(in the rows, 128 means zero)
Each row is followed by its class.
[154 117 114  46 157 166 143 103 112 126 127  96  90 129 146 171 138 106
 147 137 127 102  98 104 110 118  84  92 105 122 116 160 127] -> gl
[135 104 133  95 144 187 184 109  96 137  92  98  91 117 120 193 151 120
 144 172 127 155 120 143  90  39  87 113 130 147 103 179 121] -> nr
[137  98 130  85 101 183 130 111 115 119 118  92  99 144 149 141 135 128
 180 129 117 159 122  72  60 112  87  79 133 122  83 132 135] -> gl
[125 123 145  84 133 197 160 108 124 117 102 126 104 131 131 188 130 122
 149 165 147 148 121 124  95 108 111  96 133 150 115 171 124] -> nr
[170  81 124  87 142 169 191 121 115 131  96 132  95 140 125 238 160 115
 139 164 167 146  92 165  93  72  99 111 132 139  71 182  98] -> nr
[140 113 108  81 155 146 145 101 126 137 132 100  99 135 144 197 134 105
 141 149 135 127 124 107 120 121  99 105 143 120 107 161 125] -> gl
[146 115 135  67 151 139 164  89 117 146  99 108  78 136 114 202 141  86
 145 144 135 137 135 110  95 110  86  99 116  96 111 169 135] -> gl
[143 139 120  57 145 233 167 117 117 139 110  92  95 147 115 180 155 113
 174 148 101 150 132 119 102 112  85 122 135  79  82 161 132] -> nr
[135 117 121 108 152 237 161  98 167 138 116  92  17 132 151 181 142 107
 158 136 166 151 148  69 103 103  74  98 152 126 143 164 138] -> nr
[157  96 116  71 138 169 142  92 105 132 114  84 102 117 139 191 131  95
 127 149 131 144 107 112 109 105  70  97 114 121  86 152 144] -> gl
[132 111 107  69 158 172 102 113 117 151 126 101 122 141 149 131 148 122
 160 145 133 112 115  68 109 107  79 122 126 116 113 123 129] -> gl
[140 117 115 118 139 123 154 129 144 119 103 121 104 151 121 138 121 158
 192 128 109 128 156 175 141 123 124 131 127 136 118 230  48] -> gl
[143 127 133 105 148 192 159 111 119 141 101  86 120 131  62 168 143 109
 135 157 118 139 120 159 114  97  81 121 139 128  90 155 145] -> nr
[142 126 145  84 155 201 165 104 130 118 109 107 108 143 139 190 156 108
 144 149 121 119 110 109 108  86  11 104 138 156  79 190 144] -> nr
[145 108 132  48 148 213 199 106 120 121  98  92  90 109 123 192 125 122
 147 162 122 134 148 118 119 115  89 107 114 130  38 181 109] -> nr
[150 115 124  45 162 153 163 117 111 152 114 102  91 137 134 182 158 108
 149 157 121 122 135  83 101 152 101 102 136 114 113 157 129] -> gl
[138 111 139 114 131 218 172 110 118 128 104 121 108 132 127 175 152 120
 164 166 136 147 119 141  96 110  69 120 112  56  89 156 108] -> nr
[ 76  98 132  22 155 163 155  94 150 142 123  57  83 139 139 174 131 118
 139 143 143 114 116  78 115 109  76  90 123 100  96 153  97] -> gl
[144 108 152  93 140 218 155 106 131 148 108 109  82 146 123 163 144 105
 117 155 140 148 146 124  97 111  66 119 111 128  85 165 112] -> nr
[126 132 120  69 153 197 152 112 120 104  25 114 107 131 143 157 137 117
 146 156  34 142 118  90 118  94  82 116 146 140  82 164 140] -> nr
[128 106 124 162 129 186 145  99 127 140 123 127  97 137 140 127 149 136
 162 133 148 144 168  64 105 123  52 107 138 147 128 146 129] -> gl
[137  93 135  89 186 177 147 110 113 134  89  98 102 154 130 186 141  85
 141 144 101 149 119  43 106 125  69 142 133 121 100 125 128] -> gl
[120 117 132  70 151 176 167 110 119 123 106 121  96 111 131 183 149 139
 136 123 142 144 124 110  92 130  70 146 131 117 102 148 121] -> nr
[144 109 134  92 144 205 166 111 158 113 113 115  77 119 159 188 157 116
 131 149 129 163 124 112 102 115  68 121 127 131  80 178 127] -> nr
[137  90 120  15 157 163 124 101  98 110 122 108  98 142 118 146 134 107
 149 152 152 135 132  98 112 126  82  85 123  79  93 149 104] -> gl
[132 126 120  90 143 216 154 111 114 125 111 101  97 111 156 154 164 111
 162 145 128 153 136 101 135 106  67 100 148 137  85 171 125] -> nr
[143 116 144  99 146 200 160 127 103 124 113  90 115 145 153 151 164 114
 160 146 122 152 122  54 109 105  74 101 161 149  91 146 129] -> nr
[112 124 127 122 132 202 140 117 125 144 146 136 106 139 131 123 142 128
 175 130 144 160 142  74 125 120  58  95 143 127  95 120 126] -> gl
[123 118 120  71 130 216 165 110  66 124 115  80 103 136 147 164 153 121
 156 137 134 165 130  99 104 102  68 103 138 115  96 155 134] -> nr
[153 127 138 112 126 234 189 133 130 113 101 111  89 148 139 164 144 122
 133 135 122 159 131 104 109 126  82 114 114 142  75 166 125] -> nr
[131 113 122  96 135 183 131 111 112 151 121 103 101 138 134 155 135 108
 154 147 198  99 105  87 105 111  69  97 156 122  93 183 121] -> gl
[148 100 135  98  97 172 166 120 136 139 131 116 104 147 124 114 129 105
 161 137 105 148 117 101 113 128  61 129 102 129 124 139 126] -> gl
[139 112 133  65 153 189 173  94 112 128 124  94  84 136 130 171 128  93
 152 148 129 159 117  86 107 109  75  88 125 107  90 138 136] -> gl
[171 168 130  97 158 215 163 110 135 129 112 100  97 138 127 166 159 126
 168 148 138 154  84 151  93 121  78 116 135 129  49 171 122] -> nr
[118  96 141 107 150 159 200  97  88 128 130 101  83 143 112 189 126  82
 157 144 126 127 168 113 110 127 100  95 130  88 109 170  93] -> gl
[111 103 129  91 136 176 180 109 127 132 110  97  98 147 123 172 143 130
 127 142 133 148 135 102 104  95 102  99 147 117  91 159 122] -> gl
[121 115 135 102 136 218 156 128 112 137 111 135 115 138 136 139 148 115
 213 136 127 162 119  75 114 117  78 120 145 111  84 150 113] -> nr
[139 145 125  85 121 167 161  94 114 146 109 121 132 123 137 192 147 129
 139 150 118 131 122 195 107 132  77 111 131 150  98 169 123] -> nr
[139 123 142  80 115 196 170  65 116 126 109 102 104 131 143 163 147 128
 141 150 126 162 125 119 104 110  88 113 147 150 103 187 131] -> nr
[144 111 122  37 188 152 161 112 102 137 117 112  99 119 126 180 149 119
 176 141 129 144 104 132 117 110 104  92 125 123  88 180 112] -> gl
[140 114 116  77 147 186 180 107 130 132  90  87  95 123 141 160 136  98
 133 144 106 146 128 124 110 116  78 104 132 144  83 174 121] -> nr

Each row is followed by its class. Each block has new classes.
[109 146 135 131 125 139 131 149 134 125 146 136 134 119 107 104 126 109
 138 135 124 140 130 135 123 153 144 139 130 124 125 111 134] -> qz
[115 148 137 123 118 134 130 149 128 123 166 140 146 124 103 107 121 102
 127 121 124 143 124 135 117 169 147 134 134 122 125 103 132] -> qz
[135 137 115 149 140 140 139 146 149 128 112 133 125 111 112  98 143 135
 128 131 122 132 131 135 133 128 138 132 129 132 132 126 126] -> gm
[147 113 123 122 119 118 126 110 113 132 141 125 138 137 142 151 127 135
 110 102 128 122 126 121 123 128 118 113 131 129 133 132 124] -> gz
[120 126 126 145 119 139 123 138 136 129 137 134 119  93 106 121 136 124
 141 137 119 127 132 124 122 136 136 127 132 128 145 121 130] -> qz
[155 121 125 112 133 116 129 118 115 131 137 127 144 149 148 139 127 134
 102 104 127 126 123 126 126 132 121 118 128 128 123 130 125] -> gz
[105 130 133 145 122 147 114 142 143 127 131 133 107  83 106 118 129 124
 156 167 124 124 131 123 122 125 140 135 128 118 142 125 132] -> qz
[149 150 124 126 146 131 137 153 151 127 120 137 142 138 126  85 134 129
 111 128 121 141 122 144 130 141 143 134 124 122 116 122 125] -> gm
